Here is a tiny trained network, its code and every weight. The questions are about switching its units off for an input and a target symbol, where a switched-off unit gives its printed mean instead of its output.

import numpy as np


def w(rows, s, z=0):
    codes = np.array(rows[::2]) - 128.0
    scale = np.full(codes.shape[1], s)
    scale[-1] = z or s
    return codes * scale


def norm(h):
    return h / np.sqrt((h * h).mean(-1, keepdims=True) + 1e-5)


def f(y):
    return np.maximum(y, 0)


def softmax(a):
    e = np.exp(a - a.max(-1, keepdims=True))
    return e / e.sum(-1, keepdims=True)


def log_softmax(a):
    a = a - a.max(-1, keepdims=True)
    return a - np.log(np.exp(a).sum(-1, keepdims=True))


def net(x, mask):
    ids = ['Σαβεζητφψ'.index(c) for c in x.split()]
    T = len(ids)
    res = E[ids] + P[:T]
    r = norm(res)
    for j in range(3):
        rows = slice(3 * j, 3 * j + 3)
        q, k, v = (r @ M[0][rows].T for M in (Q, K, V))
        z = softmax(np.where(np.tri(T) > 0, q @ k.T / 3**0.5, -1e9)) @ v
        o = O[0][rows]
        res = res + np.where(mask[j], z, o[:, -1]) @ o[:, :-1]
    y = f(norm(res) @ A[0][:, :-1].T + A[0][:, -1])
    res = res + np.where(mask[3:27], y, B[0][:, -1]) @ B[0][:, :-1]
    return log_softmax(norm(res)[-1] @ U[:, :-1].T + U[:, -1])


Q, K, V, O, A, B = {}, {}, {}, {}, {}, {}
E = w([
[112,99,54],'Σ',
[112,97,57],'α',
[55,92,117],'β',
[125,190,2],'ε',
[109,103,54],'ζ',
[106,75,58],'η',
[101,229,127],'τ',
[185,212,132],'φ',
[151,37,136],'ψ',
],0.00088)
P = w([
[152,134,1],'0',
[122,128,27],'1',
[115,123,50],'2',
[113,123,67],'3',
[108,122,82],'4',
[106,120,96],'5',
[103,118,111],'6',
[101,118,128],'7',
[102,119,142],'8',
[106,118,158],'9',
[110,120,175],'10',
[119,121,193],'11',
[119,119,209],'12',
[123,112,187],'13',
],0.00059)
Q[0] = w([
[228,252,230],'H0',
[33,7,27],'H0',
[27,2,23],'H0',
[115,90,87],'H1',
[131,161,172],'H1',
[116,92,88],'H1',
[119,118,112],'H2',
[137,137,146],'H2',
[138,139,147],'H2',
],0.0074)
K[0] = w([
[137,128,2],'H0',
[118,128,248],'H0',
[119,128,248],'H0',
[87,78,121],'H1',
[160,185,148],'H1',
[90,78,121],'H1',
[127,144,142],'H2',
[130,110,114],'H2',
[130,110,112],'H2',
],0.0076)
V[0] = w([
[202,67,167],'H0',
[175,69,87],'H0',
[3,66,153],'H0',
[156,201,139],'H1',
[64,99,147],'H1',
[76,70,134],'H1',
[87,150,130],'H2',
[99,146,129],'H2',
[205,99,116],'H2',
],0.0023)
O[0] = w([
[44,93,56,78],'H0',
[128,56,198,255],'H0',
[238,101,7,154],'H0',
[165,81,94,9],'H1',
[89,157,64,126],'H1',
[82,174,114,190],'H1',
[86,130,106,126],'H2',
[100,132,116,126],'H2',
[186,135,184,152],'H2',
],0.002,0.0008)
A[0] = w([
[128,129,131,120],'N0',
[123,137,90,143],'N1',
[224,102,124,148],'N2',
[96,143,170,123],'N3',
[142,180,95,111],'N4',
[189,76,99,169],'N5',
[130,130,119,127],'N6',
[92,123,148,132],'N7',
[169,58,158,150],'N8',
[155,42,169,69],'N9',
[177,229,97,148],'N10',
[103,144,128,130],'N11',
[171,228,95,142],'N12',
[103,189,130,138],'N13',
[218,126,191,248],'N14',
[128,204,86,136],'N15',
[192,140,88,127],'N16',
[119,168,96,159],'N17',
[136,254,115,55],'N18',
[92,120,149,130],'N19',
[118,172,94,161],'N20',
[138,85,216,109],'N21',
[82,122,153,133],'N22',
[126,159,89,157],'N23',
],0.002,0.0015)
B[0] = w([
[124,130,130,128],'N0',
[144,140,145,197],'N1',
[110,171,136,195],'N2',
[144,156,150,153],'N3',
[147,102,156,164],'N4',
[126,176,141,243],'N5',
[131,131,132,138],'N6',
[146,152,120,155],'N7',
[107,167,84,199],'N8',
[32,72,72,164],'N9',
[152,63,155,225],'N10',
[132,141,132,154],'N11',
[150,63,163,220],'N12',
[107,132,157,183],'N13',
[88,89,80,254],'N14',
[138,105,173,201],'N15',
[157,175,140,175],'N16',
[137,123,162,211],'N17',
[60,2,245,177],'N18',
[147,150,117,155],'N19',
[139,122,164,216],'N20',
[168,139,71,169],'N21',
[156,160,120,163],'N22',
[140,126,163,211],'N23',
],0.0028,0.001)
U = w([
[175,249,68,103],'Σ',
[139,171,106,21],'α',
[254,91,118,178],'β',
[130,133,119,2],'ε',
[161,181,102,51],'ζ',
[140,153,86,87],'η',
[132,13,249,176],'τ',
[20,242,206,147],'φ',
[22,27,4,183],'ψ',
],0.0085,0.0068)

Each question gives the input, a string of symbols that net reads in full, and the target symbol t.
The units are the heads (3 rows each of Q, K, V and O) and the neurons (one row each of A and B). Each row of codes is followed by its name. A weight is (code - 128) times the scale printed after its matrix; where a second scale follows, it is the last column's (O, A, B and U).
mask holds one flag per unit, heads first, then neurons. A switched-off unit (its flag False) gives its mean, the last column of its rows in O or B, instead of its output. The means were averaged over made-up inputs and are rounded, as every weight is.
A unit's drop is (log p(t) with every unit on - log p(t) with that unit switched off) / (log p(t) with every unit on - log p(t) with every unit switched off).
The circuit of an input: a set's keep is (log p(t) with only the set's units on - log p(t) with every unit switched off) / (log p(t) with every unit on - log p(t) with every unit switched off). Starting from the 12 units with the biggest drops (on a tie, the unit counted first), units are removed one at a time, each time the one whose removal leaves the highest keep (on an exact tie, the one counted first), for as long as the keep stays at least 0.8.
units of the circuit, in order: the units of the circuit, biggest drop first
top k neurons: the k neurons with the biggest drops, biggest first
heads that matter: for each layer, one digit per head in row order, 1 if its drop is at least 0.15 and else 0, layers parted by /
drop when u is switched off: that unit's drop, to one decimal
input Σ ψ ψ Σ ε β Σ ψ ε ψ Σ, target ψ: units of the circuit, in order => [H0]
input Σ ψ Σ ε τ Σ φ Σ η ψ φ, target β: heads that matter => 110
input Σ φ ψ, target ψ: heads that matter => 000
input Σ φ Σ ε φ Σ ψ Σ β, target ψ: heads that matter => 100
input Σ φ Σ β Σ Σ β ψ η β, target ψ: heads that matter => 111
input Σ φ ε, target τ: heads that matter => 100
input Σ Σ η ψ Σ φ, target τ: top 2 neurons => [N14; N18]
input ε Σ τ Σ ε τ ζ, target τ: units of the circuit, in order => [H0; N18]
input β β β, target β: heads that matter => 100
input φ φ β, target φ: heads that matter => 100
input Σ ψ φ Σ η, target φ: heads that matter => 110
input Σ ψ Σ ψ φ ψ Σ ε, target τ: heads that matter => 000
input ζ ε ψ φ φ Σ β Σ η φ, target β: heads that matter => 010
input Σ Σ Σ Σ Σ, target Σ: top 2 neurons => [N18; N14]
input β φ Σ β Σ Σ Σ ε ζ Σ Σ, target β: top neuron => [N18]
input ζ Σ τ τ η α, target τ: drop when H0 is switched off => 2.5
input Σ φ η, target φ: drop when N15 is switched off => 0.0
input φ τ Σ, target τ: drop when N21 is switched off => 0.1
